Here is a tiny trained network, its code and every weight. The questions are about switching its units off for an input and a class, where a switched-off unit gives its printed mean instead of its output.

import numpy as np


def w(rows, s, z=0):
    codes = np.array(rows[::2]) - 128.0
    scale = np.full(codes.shape[1], s)
    scale[-1] = z or s
    return codes * scale


def norm(h):
    return h / np.sqrt((h * h).mean(-1, keepdims=True) + 1e-5)


def f(y):
    return np.maximum(y, 0)


def log_softmax(a):
    a = a - a.max(-1, keepdims=True)
    return a - np.log(np.exp(a).sum(-1, keepdims=True))


def net(x, mask):
    res = np.array(x, float).reshape(1, 6) / 4 @ E
    u = 0
    for l in range(2):
        y = f(norm(res) @ A[l][:, :-1].T + A[l][:, -1])
        res = res + np.where(mask[u : u + 4], y, B[l][:, -1]) @ B[l][:, :-1]
        u += 4
    return log_softmax(norm(res)[-1] @ U[:, :-1].T + U[:, -1])


A, B = {}, {}
E = w([
[171,125,171,114,132,193,103,109,193,92,121,130],'x0',
[117,126,62,55,120,118,55,208,135,104,103,111],'x1',
[112,125,134,134,113,133,94,160,164,200,124,43],'x2',
[93,141,148,147,247,62,114,119,98,144,185,166],'x3',
[136,183,95,76,178,93,110,232,76,50,133,187],'x4',
[76,140,142,127,47,117,141,164,131,129,172,87],'x5',
],0.011)
A[0] = w([
[215,147,93,39,250,137,61,189,107,27,135,216,57],'0.n0',
[140,96,152,126,92,204,81,83,254,184,67,101,3],'0.n1',
[91,118,57,116,231,61,98,160,75,198,144,155,63],'0.n2',
[172,175,128,109,185,92,103,156,158,105,103,222,97],'0.n3',
],0.007,0.0059)
B[0] = w([
[126,108,189,29,245,149,140,185,74,3,100,172,254],'0.n0',
[233,80,88,70,163,159,73,102,148,151,188,127,184],'0.n1',
[113,117,71,196,139,52,78,165,119,168,100,81,195],'0.n2',
[125,157,156,138,171,93,98,144,150,55,157,76,192],'0.n3',
],0.012,0.0098)
A[1] = w([
[134,132,254,213,214,136,188,15,74,207,198,229,2],'1.n0',
[101,160,194,38,77,149,107,179,110,200,193,81,35],'1.n1',
[145,95,220,223,201,64,143,27,100,98,176,52,119],'1.n2',
[198,130,75,194,159,89,103,111,141,114,198,162,99],'1.n3',
],0.0062,0.0041)
B[1] = w([
[81,212,172,190,176,122,160,137,250,124,116,241,226],'1.n0',
[93,115,179,91,95,149,141,124,141,90,91,3,162],'1.n1',
[103,166,98,130,102,205,112,65,175,196,79,201,253],'1.n2',
[54,69,197,152,136,101,214,160,93,152,122,111,172],'1.n3',
],0.011,0.0053)
U = w([
[130,141,152,69,223,102,116,178,84,18,115,181,240],'0',
[248,49,121,89,107,198,87,49,203,166,164,68,168],'1',
[170,122,102,118,48,133,193,103,80,76,109,186,51],'2',
[94,170,169,170,159,143,180,53,201,165,114,226,168],'3',
[80,129,80,176,178,13,84,158,82,209,134,94,44],'4',
[93,135,150,96,41,126,133,179,149,113,135,36,2],'5',
],0.014,0.0034)

Each question gives the input, the list of numbers given to net, and the class t.
The units are the neurons (one row each of A and B). Each row of codes is followed by its name. A weight is (code - 128) times the scale printed after its matrix; where a second scale follows, it is the last column's (A, B and U).
mask holds one flag per neuron, layer by layer. A switched-off neuron (its flag False) gives its mean, the last column of its row in B, instead of its output. The means were averaged over made-up inputs and are rounded, as every weight is.
A unit's drop is (log p(t) with every unit on - log p(t) with that unit switched off) / (log p(t) with every unit on - log p(t) with every unit switched off).
The circuit of an input: a set's keep is (log p(t) with only the set's units on - log p(t) with every unit switched off) / (log p(t) with every unit on - log p(t) with every unit switched off). Starting from all 8 units, units are removed one at a time, each time the one whose removal leaves the highest keep (on an exact tie, the one counted first), for as long as the keep stays at least 0.8.
circuit, biggest first: the units of the circuit, biggest drop first
k most important neurons: the k neurons with the biggest drops, biggest first
k most important neurons of layer l: the k neurons of layer l with the biggest drops, biggest first
drop when u is switched off: that unit's drop, to one decimal
input [-4,-3,3,-1,-6,4], class 1: 2 most important neurons : [0.n0 0.n1]
input [0,2,1,-8,5,7], class 5: circuit, biggest first : [0.n0]
input [1,-7,3,-1,2,8], class 3: 3 most important neurons : [0.n2 1.n2 1.n0]
input [6,1,5,-1,3,6], class 5: 2 most important neurons : [1.n1 0.n0]
input [-5,-7,7,-5,5,-5], class 4: 3 most important neurons : [0.n0 0.n3 1.n0]
input [5,3,3,-4,3,4], class 5: 2 most important neurons : [0.n0 1.n1]
input [-3,2,3,-1,6,7], class 5: circuit, biggest first : [0.n0 1.n1]
input [6,-5,-1,1,1,-6], class 3: 3 most important neurons : [1.n2 1.n0 0.n1]
input [6,-8,-6,-4,5,8], class 3: 3 most important neurons of layer 0 : [0.n0 0.n2 0.n1]
input [-3,-7,7,-6,8,-1], class 5: 2 most important neurons of layer 0 : [0.n0 0.n2]
input [-2,3,-7,-5,-4,0], class 2: 2 most important neurons of layer 0 : [0.n3 0.n0]
input [2,-4,1,-4,4,1], class 2: 2 most important neurons : [0.n0 0.n1]
input [-5,-7,4,-1,3,6], class 3: 2 most important neurons of layer 0 : [0.n2 0.n0]
input [-6,1,6,8,8,2], class 4: circuit, biggest first : [0.n2]
input [-7,-6,8,7,-3,7], class 3: 2 most important neurons : [1.n2 1.n0]
input [-1,2,5,-3,0,1], class 1: drop when 0.n1 is switched off : 0.3
input [-1,-1,7,-8,-5,8], class 1: drop when 0.n1 is switched off : 0.5
input [1,4,5,1,-4,6], class 1: drop when 0.n1 is switched off : 0.6
input [-8,-7,0,-7,8,4], class 2: drop when 0.n0 is switched off : 0.6
input [-3,-2,7,-7,2,0], class 1: most important neuron of layer 0 : [0.n1]
